Table B holds the same points as the rows below and some others, measured another way and shuffled. Each row below is followed by which row of B it is.
B:
0: [ -37   57 -171 -207   31   80  167 -120  186 -114 -172   60  -49  -45
  228 -243   55  117  -89   10  226 -126  190 -126  109 -104 -111 -204
  142   -9]
1: [ -64  -45 -306  -83  102  -12  -29  -52   15  206  -65  -31  138  192
 -151  -97 -116  -30 -124    5   88   23   80  -32  -78  -39  191   16
   29   63]
2: [ 427  -68  -67   26  190   50  -15  -58 -289  365 -172  333  135 -128
  -69   -9   33  182 -255 -261 -117    5  175   42 -157  -28   83  122
   90  -74]
3: [-105  -71 -498  -60  -69 -134  -88   83  234  -34 -311 -281  -84  138
 -122 -194   81 -172  -79  241    1  -19  111 -116   65 -240   -5  165
  181  -41]
4: [-100    3 -160 -101   28   63  121    7  170  -23 -119   10  330   75
  208  126  -63   -3 -126 -127  107   58   60 -127 -161 -119    9  -52
  -94  156]
5: [  -7  -12  158   58 -132    8 -133  -71  130   70 -234  -22 -159  -75
   93  -90  288  103 -132  257   22  231  -40  111   78  166 -112   -7
  204  -68]
6: [-203   49  -48 -137   22  154  -45  -50   70 -122   17   87  -36 -134
  211  -33   54  216 -117  -97  242   68   72  -69  -96  -77  -59 -257
  128   40]
7: [ -10   38  297  -75  -14   39  101 -141   38   31  111  195  211  158
  -23  156 -164  137   32 -278   57  107  -63   68 -154  -76  119 -175
 -145  120]
8: [  73   50 -179 -141   -6 -182  111  -77  194   18 -147  -19  -32  210
  -52 -298  -29   22   -5  -19  111 -106  193  -38   90 -206   80   11
   61  -53]
9: [-218   61  -68  -70 -106 -134  -93   -8  316  -93  -78 -296 -194  182
  240 -157  316   70 -140  263  211  336  -53   63   22  -37 -127   99
  206    9]
10: [ 201  135  173 -193   85  -79  529 -182  200  166  -34  351  683  309
  161  -33 -382   54   32 -440  179 -215  240  -81  -87  -82  256 -214
 -429  207]
11: [  13   19  119  -65  -52   82    4 -177   69  122 -175   24 -180  -48
   43 -259  242  137 -140  274   94  121   16   95  158  152 -109 -109
  248  -24]
12: [   6  -84 -375  -77   12  -87  -29  -74   63  205 -233 -126  -43  210
 -371 -288  -66 -150  -49  230  -30  -99  107  -28  125  -94  154   79
  141  -20]
13: [ 157 -156   16 -105   96  359  157 -301 -114  107 -218  158  -38  -72
  -12   68   35   32 -139   85 -120   -2 -123   10  103  111 -181 -107
  166   59]
14: [ -87 -139 -212   -9    5   83 -191  -71  -57  155 -129  -91 -114   82
 -336  -30   -9  -63  -85  192  -84   87  -78   34    2  -13   75   29
  188    8]
15: [-233 -109   71   63  -45  187 -270    3 -141  197   34   47  154  -44
 -275  250  -64   34 -103   20  -64  260 -158   63 -243   65  156 -121
   21  149]
16: [ -17  -86  -26 -110  -37  268   16 -179  -18  -31 -214   72 -198 -167
  -81  -97  102   63  -76  179  -25  -39  -19  -31  147  -10 -172 -201
  266   -1]
17: [ 203 -127 -334 -114  163  -27  187 -214  144  113 -237 -240  -78  408
  132  -59  159 -132 -215  192  -55  182 -133   46   97  -17 -157  384
  156   12]
18: [ -66  -71 -231  -72   54   55  -21  -75   99   -2 -134  -45    7  103
   20   13  -27  -17  -94   16   53   40  -10  -40  -26  -45    4   -9
   76   10]
19: [-276    9   24  -39  -69  137 -186   15    4   12   20   53   33 -125
  -73   25    6  136  -74   10  136  126   18  -17 -139  -28   68 -248
   96   84]
20: [ 261  -37  -38    6  -27  -72  158  -30   37  322 -333  118  349   76
 -143  -98  -23  -84 -111   27 -138  -60  169  -21   -3  -43  117  103
  -71   75]
21: [ -48  -29   13  -61 -143  -80 -115  -44   61  -25  -69  -94 -210  129
 -317 -114   59    9   41   97  -75   86  -38   65   41 -251   22   23
  181  -24]
22: [ 238  -44  -17 -118  -29  100  192 -249   14  287 -375   46 -116   -9
 -159 -413  209   -9 -145  396  -72  -75  107   43  314  101 -113   -9
  270    0]
23: [ 134 -235 -145   64    9  -24 -125  -45  -33   31 -148 -141  -61  279
 -301  319  -30 -175  -26  -38 -343  207 -263   75 -114 -214   -8  349
   61  -10]
24: [-281  -32  -54   11 -102   71 -231   96  -17  133  -22  -69  148  -27
 -221   65   21   13 -108  101   13  207  -16   -9 -197  -91  129  -78
   65  154]
25: [  63   25  -27  188 -136 -310 -446  178   89   20 -201   35 -268 -153
  -50 -153  193  177  -73  -44   38  118  202   87  -70  -52  117   89
  192 -317]
26: [  90   69   -3 -154   51  -67  305  -61  143   92  -33  138  462  247
   88   28 -189   23  -45 -299   93  -37  135  -79 -154 -222  141  -35
 -228  181]
27: [-282    0 -107   15  -95  -47 -247   74  124   10  -48  -76   29   17
 -100  -10   -8   36  -55   61  126  138   40  -11 -124  -42  144 -108
   54   24]
28: [-120  -35 -165  -40   24    5   20   31   51  222  -66  -22  417  182
 -111   97 -137  -81 -126  -40   24  113   31  -51 -211  -74  204   23
 -126  211]
29: [  29  -17  336 -118   33  368  233 -299  -24   50  -66  374  205 -132
  137  126 -114  173  -44 -131   75  -39  -47   -1    7  188  -58 -424
  -58  138]
30: [-167  -13  -18 -130   36  103  -99  -72  -21  -66  160 -171 -192  139
   92   93  233  175 -181    9   82  412 -203   84 -178 -203 -146   96
  238  106]
31: [ -24   71  175  -47 -174 -214  114   11  266  -57  -66   58  273  243
 -118   19 -191  -30  148 -194   24  -34   86  -21  -75 -261  183  -89
 -213   75]
32: [-240  125   36 -100   20  -33    5  -78  195   31   75  151  196   84
  140 -124 -189  175  -15 -159  382  -20  169  -27  -87  104  239 -366
 -118   45]
33: [-298 -121  241  134 -291   25 -617   74  -72 -212   82 -185 -585  -97
 -436  205  235  118   70  158 -189  428 -333  200 -118 -215  -76    1
  375 -115]
34: [ -56 -122   -9  -69   48  285  -84 -228  -61  -48  -92   94 -252  -98
  -48   52   14  103  -59   65    7   41 -130   33   70  101 -110 -210
  223  -52]
35: [ -85   90 -124 -204   68 -104   95 -152  235  -54   40 -181 -190  300
  258 -259  183  143 -138   86  293  208    5   54   49  -81  -81   60
  181    6]
36: [ 144  -86 -138 -157  111  198  242 -152 -114  263 -144   91  281   98
 -151   -7  -55  -45 -167   -3 -110  -14   24  -58  -50 -135    4   28
   31  215]
37: [   7  138 -297 -269  139  -50  376  -77  234   78 -113  122  401  168
  260 -288 -171   62 -118 -189  330 -225  360 -197  -16 -148  132 -171
 -132  130]
38: [-392   59    3   28 -228 -106 -300  151  168   34  -27 -121   37   -5
 -207  -98   45   39  -11  167  144  176   67    6 -114  -81  189 -162
   68   66]
39: [  23  -19   40 -209  144  222  113 -255 -144  100  140   66  -94  126
  -14  -25   61  195 -157  -62   81  183 -110   77  -58  -85  -75  -62
  186  123]
40: [ 202   26 -388 -206  140 -308  364  -95  317   31 -128 -198  214  612
  144 -154  -88 -140  -72 -138   86  -12  106  -64    3 -330   60  357
 -109   59]
41: [  99 -117  -62 -157   32  305  149 -289  -39   41 -267  116 -172  -96
 -113 -147   47   15  -69  198  -66 -133  -17  -35  234   33 -179 -185
  252    6]
42: [-243   32   88  -78   12   58 -298 -181   46 -111  172 -149 -609   48
  141 -161  334  325 -145  194  276  407 -183  207   30  112 -141  -84
  418 -125]
43: [  96  -31  -79  -23  -65 -267   -1  -36  189  -26 -108  -22   16  335
 -257  -38 -196  -88  132 -155  -63  -70   48   19   -2 -260  189   95
  -74  -85]
44: [-202 -230 -334  -26  -85  314 -393   11 -168 -104 -209 -267 -556 -256
 -300   34  357  -15 -186  416 -209  234 -210  -12   31 -201 -303   91
  583  -38]
45: [  79 -224  111   14   -9  385   41 -181  -85   12 -254  106   76 -118
   -5  399   48  -59 -117   56 -275  144 -279    7  -44   69 -226  -30
   77  113]
46: [ -62   57 -213  -59  -78 -298   14  109  301  -61 -116 -147  156  282
    4  -85  -53  -65    6 -102   94   28  152  -66 -100 -320  138  126
  -78   12]
47: [  23  -70 -108 -107  116   16   73 -185   77   47   -2 -131  -52  338
   75   56   59    9 -135   20   28  243 -172   81  -39  -38  -56  169
   87   62]
48: [-278   -1 -170  -15  -62 -123 -329  -42  130   32  -11 -124 -305  112
 -242 -272  -13   68    3  191  208   70   54   71   64   61  196 -138
  207 -136]
49: [ -55  -14  285    8 -129  -31 -103  -72   45  -28   38  110    5  103
 -219  126 -112   90   97 -146  -40  109  -92   95  -94 -109  122 -141
  -40   12]
50: [ 364   44  110 -144  137   76  654 -230  211  320 -324  272  779  217
  428   36 -110  -55 -194 -154   51  -81  150  -81   -8  158    6   -1
 -350  269]
51: [ -98  -93 -216  -66   -4  103  -43  -58   58   40 -177  -50   17   40
 -114  -13  -18  -53  -83  117  -11   17   -3  -60    1  -59    5  -46
  109   49]
52: [ 576   63 -200  -13  348 -193  406   61   38  337 -198  397  891  180
  559  227 -195  109 -322 -755   73  -46  367 -139 -417 -110  205  296
 -446   89]
53: [ 273 -136   10   56  222  194 -210 -171 -316  216  -46  230 -225 -146
   41  124  152  270 -274 -156  -71  225  -87  153 -130  166  -64   84
  263 -148]
54: [-142   28  -81 -118   21  -32  -92 -191  196  -27  -31 -242 -436  184
  209 -287  335  153 -176  334  257  305  -96  141  152  129 -163   44
  348  -84]
55: [-280   52 -211   -7  -84 -171 -234  136  190   25  -42 -138   52   88
  -57 -120   14   37  -71   50  201  131  133  -32 -133 -105  192  -37
   48   10]
56: [ -32  108 -141 -166   93  -63  338  -36  304    6 -102  151  576  199
  365   11 -261   23  -68 -322  288 -129  241 -181 -140  -82  164 -171
 -320  165]
57: [ -32 -137 -326  -59  116  124 -125  -55 -119  125  -68  -41  -35   71
 -215   49  -37  -12 -151    2  -59   81  -41  -22 -108 -115   54   72
  162   32]
58: [-237   17 -134  -69  -79   27 -169   10   70   20  -75  -23  -78  -60
 -151 -184   22   77  -55  123  145   18  109  -41   -8  -73   90 -196
  165    6]
59: [ 250   -6 -307 -170   56 -172  321  -88  172  134 -257  -19  237  338
 -118 -226 -131 -146  -33  -67  -39 -196  207 -104   71 -301   99  171
  -61   55]
60: [-112   86  198  -65 -214 -140  -54   33  145  -88    3   48   13   65
 -213  -87  -51   95  118 -109   39   17   92   10  -62 -312  123 -158
   -1   26]
61: [-130   24  103 -112   79  277  201  -32    6   62   39  242  609  -57
  279  344 -154  120 -165 -334  126  114    7 -126 -341  -47   44 -246
 -232  329]
62: [-108  -42  -70 -134   22   95 -157 -120  -79  -53  112 -179 -423   98
 -103  -74  261  170 -143  123   33  313 -168  113  -37 -213 -160   87
  390    8]
63: [ 186   49 -242 -140   83 -290  232  -47  239   13 -109   -1  207  407
   45 -133 -178  -37    2 -273   94 -109  190  -63  -40 -301  160  159
 -137  -19]
64: [ 155  -30  -31 -132  -19  -44  125 -155    1  108 -112   91  -14  183
 -348 -186 -135  -16   62  -48  -81 -146   84   10   92 -228  110  -36
   56    3]
65: [-232   18  -45 -128  -84  197 -149  -28 -157  223  -10   37  -63 -185
 -380 -284   94  131 -125  243   75   46  116  -11  -14  -97   87 -264
  282  136]
66: [ 200 -113 -317  -88  121    0  339 -100  240   21 -337  -24  416  301
  227  187 -149 -220 -109 -131  -79  -66    8 -142  -38 -101  -37  199
 -195  106]
67: [ 256  -27    7  -65  155   61  143 -242   20  199 -175  146   -8   80
  219 -117  109  135 -203    0   79   76   36   79   63  191  -64   31
   99  -51]

[ 149  -61 -194  170 -161  -80  -15  -63 -152   11  -50  -84   31   12
  -65   27  -68 -191   36  137   -7 -126   -2   -5  -78   66  254  137
  217 -187  299 -179]  48
[ 237   28 -246  207  -90  -46 -100   12  -87   56 -126 -170   98  -34
   79  -94 -192 -287   -8  124  -96  -45   33 -155   -9  124  162  256
  222   -2  132 -212]  1
[ 258   42 -200  249   48  -15  -28  -81  -22    5  -49  -13  139   59
  -20    4  -79 -254   61   69  -46  -19  -41  -14  -70  150  207  194
  171  -50  194 -109]  27
[-408 -219   37 -360 -350  -75  -63   62 -426   54   -1  -56 -313 -268
  117  -76  192   34  -75    1  187   70  154   52  127  -37 -160 -287
 -147  -48 -104  -45]  42
[-215  -77  -91  -22 -220  145  -43   25   52 -138  -85   -2  -50  -31
 -120   91  264  298  -59  -88  135  -81 -112 -220  -38  -64   43  -18
   41 -171  -94 -169]  21
[-158 -147  138 -163 -161  151 -178   49 -152  103   96   41 -187   71
  -44 -251  191  -23   -9  -96   39  306 -124  197  314  215  -24 -248
  -55  202 -260  148]  4
[ 252  143  -21  230  365  137  -51 -200  199  -44    9  342  167  170
    9   33   38  -89  108 -159  138   86 -140  114 -186  255  148   -5
 -121  -12  136  155]  16
[-320 -184 -266 -130 -188   46 -118   16 -321  -76   38  137 -368   41
  -53  127  409  154  -69  146   71  187 -124  -60   -6  -99 -108 -262
 -112   98   37 -122]  10
[ 169 -153 -107  213  265   24  212 -334   52  -35 -110  235  114  -61
  -65  341   81  -85   82 -175  163   59  213  -68 -341   -8  -24   23
 -149  -76  -44 -144]  22
[-167    6 -105   57 -113  159  -30    8  140 -154  -50   13   30   83
 -171  109  241  282  -52 -112  105 -149 -171 -154  -60  -13  102   32
  122 -259  -24 -101]  49
[-561 -402  -78 -258 -398   46 -208  163 -299  256  -41 -268 -478  326
 -170 -123   -3  200 -384  -49 -133  -42  142   46  285  -48 -167 -300
  139 -121 -300   35]  25
[ 168    3   62  201   36   74   90  -44  264  -11 -130  -77  370   21
 -205  -37  -72 -109   98 -223   35  -76   11   14   55  137  303  295
  126 -208 -154   -2]  14
[  78   23  227   39  187  174  -35   13  340   20 -160  146  316    2
 -106 -207   10  -48  126 -383  148  242  -17   70  162  195  214  130
 -289   87 -419  237]  44
[ 110 -153 -215  137 -128  -54   19  -69 -158   -9  -93  -16    9  -50
  -91   86   54 -167   56  105    7   63   36  -69  -60  -12  170  116
   43   -9  113 -212]  65
[ -61  -26 -182  103  -27  -23    1  -33  112 -112 -223  114  100   45
 -121  168   29  150   -9  -62  183 -206   24 -149 -262 -117  279  138
 -133 -347  208  -87]  8
[   8 -105  343  -32   42  411 -128  -79  204   95   85  118  -33   84
  -35 -249  187  107   -9 -409   86  392 -136   69  282  366 -174 -259
  -40  326 -642  158]  45
[-134   35   12  -82   57    5   80   19   48 -100 -136   34  193 -273
   26    9  159  -22   75 -192  183   55   94  -79   24   -4   16  115
 -195  -79 -242    2]  47
[ -22  -39  -80  -60  131 -147  145 -172 -236  -42  -50  156   38 -315
  155  158  105 -219  108  -34  218   62  229   59 -184   -1  -58  -35
 -237  -72   81  -51]  54
[  23  299 -213   62  188  -61  -13   36   98 -164 -192   21  277 -272
  227   21  -22  -97   42  -53  150 -161   51 -234 -173   29   70  288
 -100 -190  100  -68]  30
[  -1 -108 -106   50  -56 -119   19  -62 -177   -1   -9  112    6   97
 -174   57   76 -158   97   79   86    5  -28  247  -43   24  312    7
  -60 -198  304   60]  32
[-346   13 -321  -85  201  -47 -164  192 -109  180 -121 -180 -105  295
   40 -125 -146 -136 -306  -47 -237    3  175    1  212   37 -193   48
    8    0 -271  188]  2
[ 362  111  -62  302  326  145  -63 -249  231  -49  -76  350  165  100
   65   69  -28  -70  109 -143  167   85  -83  -51 -300  216  154   42
 -156   23  152   15]  41
[-216   44 -127  -16  169   44   38   28  103 -145  -67  167  127   72
 -182  116  281   98   42 -139  110   52  -93   40   -4  -44  116   59
 -189 -140  -93  124]  59
[ -18 -167   20   45 -330   -8  -28   22  -66   77  -55 -206   20   62
 -187  -90  -77  -50  -29  -24   -1 -163   14   65  109   87  265   84
  253 -269   47  -82]  55
[-111 -104   95  -58   88   20  -69  -76   28    5  -71  358  -20  147
 -137   -6  119   72   82 -164  267  126  -35  257  -79   48  263 -163
 -424 -124  104  272]  0
[-254 -230  -51 -211 -299  -17 -223   65 -416  106   81   76 -394  107
  -26 -156  175  -32  -54  137   58  215  -93  226  181   73   43 -330
 -111   92  112   87]  37
[ -97 -181  107 -118   84  192 -106  -67  -69   72   15  238 -159  -15
   30 -116  255  -11   26 -204  117  495  -10   74  166  156 -188 -280
 -327  404 -444  121]  13
[ 168  -29 -152  156  -68   36  -10  -10  -74   28  -41 -149  109  -74
  -16  -72   -3 -258   43   38  -95  108   -7  -84  119  143   69  190
  219  109 -104 -179]  28
[ -56   77  106    9   -4   75  -70  140  193   48  -88 -142  264  105
 -149 -259  -79  -94    6 -220  -21  -30  -60  131  286  195  257  204
   92 -160 -234  212]  57
[-311   75  -94  -21    8  123   -1   92  194 -196  -36   63  112  168
 -281   90  328  286  -23 -155   93 -121 -228    2   51  -37  173   61
   20 -318  -72  100]  43
[ -61  -38 -405  135  -29   84  -39  -66  -22 -240 -127  203  -88  -20
  -54  294  354  213    8  114  114   57 -154 -360 -283 -172   34   37
 -118   14  144 -307]  31
[-213 -284  134 -121 -327  105   13   48 -116   57   48 -131  -75   32
 -288 -107  232   31    5 -126    5  149  -57  165  334   75   88 -100
  129  -28 -320   11]  12
[ -59  100 -181   59  110  -16 -212  122   62  217 -232 -265   40  156
  208 -216 -455 -142 -295 -124 -138 -234  256 -177   44  154  -69  182
  136 -150 -144   44]  53
[-130    7  188 -134  -13  131    9  -20  -14   38   31  -78   45 -207
  117 -141   94  -42  -22 -272  116   74   89   35  177  213 -204  -89
   56    0 -402   45]  17
[ 205  -80 -162  183   -6   35   36  -17    8    8 -141 -101  185 -104
  -60  -29    3 -268   81  -15  -87  195   55 -155   99   73  100  271
   72  182 -228 -197]  15
